Below are the code and all the weights of a small trained network. Each question names an input and a target symbol and asks about switching units off, where a switched-off unit gives its printed mean instead of its output.

import numpy as np


def w(rows, s, z=0):
    codes = np.array(rows[::2]) - 128.0
    scale = np.full(codes.shape[1], s)
    scale[-1] = z or s
    return codes * scale


def norm(h):
    return h / np.sqrt((h * h).mean(-1, keepdims=True) + 1e-5)


def f(y):
    return y / 2 * (1 + np.tanh(0.7978845608 * (y + 0.044715 * y**3)))


def softmax(a):
    e = np.exp(a - a.max(-1, keepdims=True))
    return e / e.sum(-1, keepdims=True)


def log_softmax(a):
    a = a - a.max(-1, keepdims=True)
    return a - np.log(np.exp(a).sum(-1, keepdims=True))


def net(x, mask):
    ids = ['δεζλμπσφ'.index(c) for c in x.split()]
    T = len(ids)
    res = E[ids] + P[:T]
    u = 0
    for l in range(3):
        r = norm(res)
        for j in range(2):
            rows = slice(2 * j, 2 * j + 2)
            q, k, v = (r @ M[l][rows].T for M in (Q, K, V))
            z = softmax(np.where(np.tri(T) > 0, q @ k.T / 2**0.5, -1e9)) @ v
            o = O[l][rows]
            res = res + np.where(mask[u + j], z, o[:, -1]) @ o[:, :-1]
        u += 2
        y = f(norm(res) @ A[l][:, :-1].T + A[l][:, -1])
        res = res + np.where(mask[u : u + 4], y, B[l][:, -1]) @ B[l][:, :-1]
        u += 4
    return log_softmax(norm(res)[-1] @ U[:, :-1].T + U[:, -1])


Q, K, V, O, A, B = {}, {}, {}, {}, {}, {}
E = w([
[115,189,101,123],'δ',
[88,125,99,75],'ε',
[101,165,28,139],'ζ',
[163,134,82,169],'λ',
[99,6,123,110],'μ',
[144,64,122,125],'π',
[72,119,132,151],'σ',
[92,200,198,187],'φ',
],0.021)
P = w([
[99,58,17,210],'0',
[140,129,63,111],'1',
[73,142,247,2],'2',
[120,172,172,153],'3',
[132,177,170,193],'4',
[136,179,164,185],'5',
[96,165,160,182],'6',
],0.0058)
Q[0] = w([
[41,139,145,180],'L0H0',
[130,75,8,130],'L0H0',
[77,94,91,187],'L0H1',
[111,179,138,72],'L0H1',
],0.014)
K[0] = w([
[94,211,186,117],'L0H0',
[170,95,219,236],'L0H0',
[102,166,246,159],'L0H1',
[145,147,32,89],'L0H1',
],0.012)
V[0] = w([
[180,177,126,183],'L0H0',
[8,124,110,144],'L0H0',
[180,98,115,28],'L0H1',
[147,83,60,121],'L0H1',
],0.012)
O[0] = w([
[212,214,176,90,189],'L0H0',
[87,137,166,49,200],'L0H0',
[159,47,58,254,1],'L0H1',
[201,50,66,131,155],'L0H1',
],0.0087,0.0067)
A[0] = w([
[50,143,56,122,168],'L0N0',
[97,120,252,214,22],'L0N1',
[173,41,179,180,6],'L0N2',
[210,107,175,183,112],'L0N3',
],0.011,0.0018)
B[0] = w([
[151,112,84,77,252],'L0N0',
[10,124,144,145,176],'L0N1',
[157,85,165,17,141],'L0N2',
[162,194,160,176,148],'L0N3',
],0.014,0.0037)
Q[1] = w([
[187,68,138,251],'L1H0',
[161,154,190,122],'L1H0',
[99,44,143,118],'L1H1',
[29,192,118,176],'L1H1',
],0.012)
K[1] = w([
[241,17,126,90],'L1H0',
[83,140,133,70],'L1H0',
[143,38,169,37],'L1H1',
[1,156,61,115],'L1H1',
],0.0098)
V[1] = w([
[95,148,60,152],'L1H0',
[169,157,80,85],'L1H0',
[122,122,201,125],'L1H1',
[151,86,253,145],'L1H1',
],0.024)
O[1] = w([
[175,106,240,119,156],'L1H0',
[223,29,139,114,195],'L1H0',
[90,133,67,191,76],'L1H1',
[77,188,10,213,3],'L1H1',
],0.011,0.012)
A[1] = w([
[10,102,79,58,147],'L1N0',
[202,76,152,97,16],'L1N1',
[109,253,136,137,128],'L1N2',
[103,156,79,146,2],'L1N3',
],0.013,0.00086)
B[1] = w([
[186,254,175,109,191],'L1N0',
[122,175,120,203,254],'L1N1',
[84,183,104,223,209],'L1N2',
[179,70,79,139,131],'L1N3',
],0.014,0.0087)
Q[2] = w([
[74,73,14,115],'L2H0',
[55,190,211,180],'L2H0',
[96,74,26,88],'L2H1',
[251,44,107,89],'L2H1',
],0.014)
K[2] = w([
[228,78,115,60],'L2H0',
[59,120,249,119],'L2H0',
[229,119,46,99],'L2H1',
[170,212,111,231],'L2H1',
],0.015)
V[2] = w([
[15,77,90,88],'L2H0',
[40,26,98,235],'L2H0',
[55,149,3,199],'L2H1',
[130,187,156,51],'L2H1',
],0.012)
O[2] = w([
[124,95,8,35,73],'L2H0',
[125,75,26,149,63],'L2H0',
[194,201,123,71,5],'L2H1',
[48,51,97,66,156],'L2H1',
],0.012,0.015)
A[2] = w([
[247,109,84,226,147],'L2N0',
[86,131,173,77,3],'L2N1',
[192,50,211,148,245],'L2N2',
[12,178,170,124,239],'L2N3',
],0.015,0.0031)
B[2] = w([
[139,176,119,39,172],'L2N0',
[101,139,196,86,157],'L2N1',
[104,176,37,165,249],'L2N2',
[123,253,111,126,229],'L2N3',
],0.02,0.015)
U = w([
[71,120,159,150,56],'δ',
[22,183,170,11,122],'ε',
[39,98,15,148,253],'ζ',
[136,195,7,47,197],'λ',
[173,68,226,26,151],'μ',
[15,175,82,158,93],'π',
[220,182,167,254,95],'σ',
[20,82,100,172,131],'φ',
],0.0067,0.0046)

Each question gives the input, a string of symbols that net reads in full, and the target symbol t.
The units are the heads (2 rows each of Q, K, V and O) and the neurons (one row each of A and B). Each row of codes is followed by its name. A weight is (code - 128) times the scale printed after its matrix; where a second scale follows, it is the last column's (O, A, B and U).
mask holds one flag per unit, layer by layer, with each layer's heads first. A switched-off unit (its flag False) gives its mean, the last column of its rows in O or B, instead of its output. The means were averaged over made-up inputs and are rounded, as every weight is.
A unit's drop is (log p(t) with every unit on - log p(t) with that unit switched off) / (log p(t) with every unit on - log p(t) with every unit switched off).
The circuit of an input: a set's keep is (log p(t) with only the set's units on - log p(t) with every unit switched off) / (log p(t) with every unit on - log p(t) with every unit switched off). Starting from the 12 units with the biggest drops (on a tie, the unit counted first), units are removed one at a time, each time the one whose removal leaves the highest keep (on an exact tie, the one counted first), for as long as the keep stays at least 0.8.
units of the circuit, in order: the units of the circuit, biggest drop first
most important unit: the unit with the biggest drop
top k neurons: the k neurons with the biggest drops, biggest first
top k neurons in layer l: the k neurons of layer l with the biggest drops, biggest first
which heads matter: for each layer, one digit per head in row order, 1 if its drop is at least 0.15 and else 0, layers parted by /
input π ε ζ, target λ: most important unit -> L0H1
input μ ζ λ, target ζ: units of the circuit, in order -> (L0H1 L0H0 L2N3 L2H0)
input λ δ ζ λ ζ, target σ: which heads matter -> 00 / 10 / 10
input λ ζ ζ, target σ: units of the circuit, in order -> (L1N1 L1H0 L0H1)
input π λ μ, target λ: units of the circuit, in order -> (L1H1 L2H1 L1H0)
input μ λ ζ, target ζ: top 2 neurons in layer 2 -> (L2N2 L2N3)
input μ ζ π, target λ: which heads matter -> 01 / 01 / 01
input ζ δ δ, target μ: top 2 neurons -> (L2N3 L1N2)
input π ε λ, target λ: top 4 neurons -> (L0N2 L2N0 L1N0 L2N3)
input λ π δ, target λ: which heads matter -> 00 / 11 / 11
input λ δ λ δ, target σ: which heads matter -> 01 / 10 / 10
input δ μ δ, target ζ: which heads matter -> 01 / 11 / 10
input λ π λ ε, target λ: top 2 neurons -> (L0N2 L2N0)
input ζ π ζ π, target λ: which heads matter -> 00 / 01 / 01
input ζ λ ε, target σ: top 2 neurons in layer 2 -> (L2N2 L2N0)
input ζ ζ δ ε, target μ: units of the circuit, in order -> (L1H0 L2N3)
input δ π δ, target λ: which heads matter -> 01 / 11 / 11
input μ ζ ε, target ζ: which heads matter -> 11 / 10 / 10
input δ ζ μ, target ζ: which heads matter -> 10 / 11 / 00
input μ π ζ λ λ δ, target σ: which heads matter -> 11 / 10 / 10
input λ π ε, target λ: top 3 neurons -> (L0N2 L0N0 L2N0)
input μ ζ ζ, target ζ: top 2 neurons -> (L0N0 L2N2)
input μ π λ, target λ: top 4 neurons -> (L2N0 L0N2 L1N0 L2N3)
input λ δ λ λ λ ε, target σ: top neuron -> (L2N3)
input λ λ ζ ζ ζ ε ζ, target μ: top 3 neurons -> (L2N3 L1N2 L0N2)
input ε λ ζ ζ ε, target μ: which heads matter -> 00 / 11 / 00
